Below is a small trained network, with its code and all its weights. Each question gives an input and a class and asks what happens when units are switched off, that is, made to give their printed mean instead of their output.

import numpy as np


def w(rows, s, z=0):
    codes = np.array(rows[::2]) - 128.0
    scale = np.full(codes.shape[1], s)
    scale[-1] = z or s
    return codes * scale


def norm(h):
    return h / np.sqrt((h * h).mean(-1, keepdims=True) + 1e-5)


def f(y):
    return np.maximum(y, 0)


def log_softmax(a):
    a = a - a.max(-1, keepdims=True)
    return a - np.log(np.exp(a).sum(-1, keepdims=True))


def net(x, mask):
    res = np.array(x, float).reshape(1, 3) / 4 @ E
    u = 0
    for l in range(2):
        y = f(norm(res) @ A[l][:, :-1].T + A[l][:, -1])
        res = res + np.where(mask[u : u + 6], y, B[l][:, -1]) @ B[l][:, :-1]
        u += 6
    return log_softmax(norm(res)[-1] @ U[:, :-1].T + U[:, -1])


A, B = {}, {}
E = w([
[105,201,138,30,219,2,139],'x0',
[144,149,11,144,42,74,84],'x1',
[152,143,217,144,238,64,15],'x2',
],0.0059)
A[0] = w([
[173,59,104,245,74,136,108,217],'0.n0',
[168,168,109,166,109,95,57,2],'0.n1',
[180,101,157,141,84,169,40,101],'0.n2',
[94,141,87,115,73,57,118,18],'0.n3',
[142,120,123,151,118,173,153,103],'0.n4',
[77,88,193,133,97,124,145,141],'0.n5',
],0.012,0.0028)
B[0] = w([
[75,189,163,92,185,106,145,254],'0.n0',
[77,43,154,80,212,173,254,176],'0.n1',
[171,176,158,182,84,142,75,193],'0.n2',
[160,141,106,225,52,60,101,183],'0.n3',
[98,141,136,187,185,98,179,171],'0.n4',
[171,113,111,141,55,75,143,160],'0.n5',
],0.0092,0.011)
A[1] = w([
[107,119,200,177,163,134,140,252],'1.n0',
[247,167,163,180,116,190,63,18],'1.n1',
[79,170,168,125,64,107,191,194],'1.n2',
[135,190,104,172,140,134,116,92],'1.n3',
[133,38,80,74,164,98,156,86],'1.n4',
[127,92,192,60,101,157,146,63],'1.n5',
],0.012,0.0028)
B[1] = w([
[178,110,100,115,102,93,186,245],'1.n0',
[89,153,104,164,78,108,100,154],'1.n1',
[138,111,150,109,166,143,85,245],'1.n2',
[92,99,104,98,126,190,91,171],'1.n3',
[76,110,92,105,150,247,67,151],'1.n4',
[58,137,104,144,114,131,85,140],'1.n5',
],0.015,0.012)
U = w([
[207,151,192,99,169,150,231,209],'0',
[57,139,78,69,181,226,36,136],'1',
[165,200,67,190,2,94,80,2],'2',
],0.01,0.00078)

Each question gives the input, the list of numbers given to net, and the class t.
The units are the neurons (one row each of A and B). Each row of codes is followed by its name. A weight is (code - 128) times the scale printed after its matrix; where a second scale follows, it is the last column's (A, B and U).
mask holds one flag per neuron, layer by layer. A switched-off neuron (its flag False) gives its mean, the last column of its row in B, instead of its output. The means were averaged over made-up inputs and are rounded, as every weight is.
A unit's drop is (log p(t) with every unit on - log p(t) with that unit switched off) / (log p(t) with every unit on - log p(t) with every unit switched off).
The circuit of an input: a set's keep is (log p(t) with only the set's units on - log p(t) with every unit switched off) / (log p(t) with every unit on - log p(t) with every unit switched off). Starting from all 12 units, units are removed one at a time, each time the one whose removal leaves the highest keep (on an exact tie, the one counted first), for as long as the keep stays at least 0.8.
circuit, biggest first: the units of the circuit, biggest drop first
unit that matters most: the unit with the biggest drop
top k neurons in layer l: the k neurons of layer l with the biggest drops, biggest first
drop when u is switched off: that unit's drop, to one decimal
input [-8,3,-3], class 1: circuit, biggest first -> (0.n0)
input [1,6,2], class 1: circuit, biggest first -> (1.n4, 0.n1)
input [7,2,-1], class 2: top 2 neurons in layer 1 -> (1.n4, 1.n2)
input [-1,-4,2], class 2: circuit, biggest first -> (0.n0, 1.n1)
input [3,8,1], class 1: circuit, biggest first -> (0.n1, 1.n4)
input [-6,1,3], class 0: top 2 neurons in layer 0 -> (0.n0, 0.n3)
input [7,-7,-1], class 1: top 4 neurons in layer 0 -> (0.n2, 0.n3, 0.n0, 0.n4)
input [0,6,-7], class 1: top 3 neurons in layer 1 -> (1.n0, 1.n3, 1.n2)
input [4,8,1], class 1: top 3 neurons in layer 1 -> (1.n4, 1.n0, 1.n1)
input [0,2,7], class 0: circuit, biggest first -> (0.n1, 1.n0)
input [-4,-7,1], class 2: circuit, biggest first -> (0.n1, 1.n1)
input [-2,0,4], class 2: top 3 neurons in layer 1 -> (1.n1, 1.n2, 1.n5)
input [-4,8,1], class 0: top 4 neurons in layer 1 -> (1.n4, 1.n0, 1.n1, 1.n5)
input [-4,5,8], class 0: circuit, biggest first -> (0.n1)
input [-3,2,-2], class 1: top 2 neurons in layer 1 -> (1.n3, 1.n2)
input [6,-8,-1], class 1: top 2 neurons in layer 1 -> (1.n5, 1.n4)
input [-1,1,4], class 0: top 2 neurons in layer 0 -> (0.n1, 0.n2)
input [0,7,4], class 0: top 3 neurons in layer 0 -> (0.n1, 0.n3, 0.n2)
input [2,-7,-4], class 1: top 2 neurons in layer 1 -> (1.n5, 1.n4)
input [-8,-1,2], class 2: circuit, biggest first -> (1.n1)
input [4,1,-7], class 2: top 3 neurons in layer 0 -> (0.n3, 0.n0, 0.n1)
input [7,3,0], class 2: top 4 neurons in layer 0 -> (0.n3, 0.n0, 0.n1, 0.n4)
input [-4,1,6], class 0: top 2 neurons in layer 0 -> (0.n1, 0.n0)
input [3,-7,-3], class 1: drop when 0.n0 is switched off -> 0.3
input [-1,-2,6], class 2: drop when 0.n0 is switched off -> 0.3
input [-1,4,1], class 0: drop when 0.n1 is switched off -> 1.3
input [4,3,-4], class 2: unit that matters most -> 0.n3
input [-6,-3,4], class 2: drop when 0.n2 is switched off -> 1.1
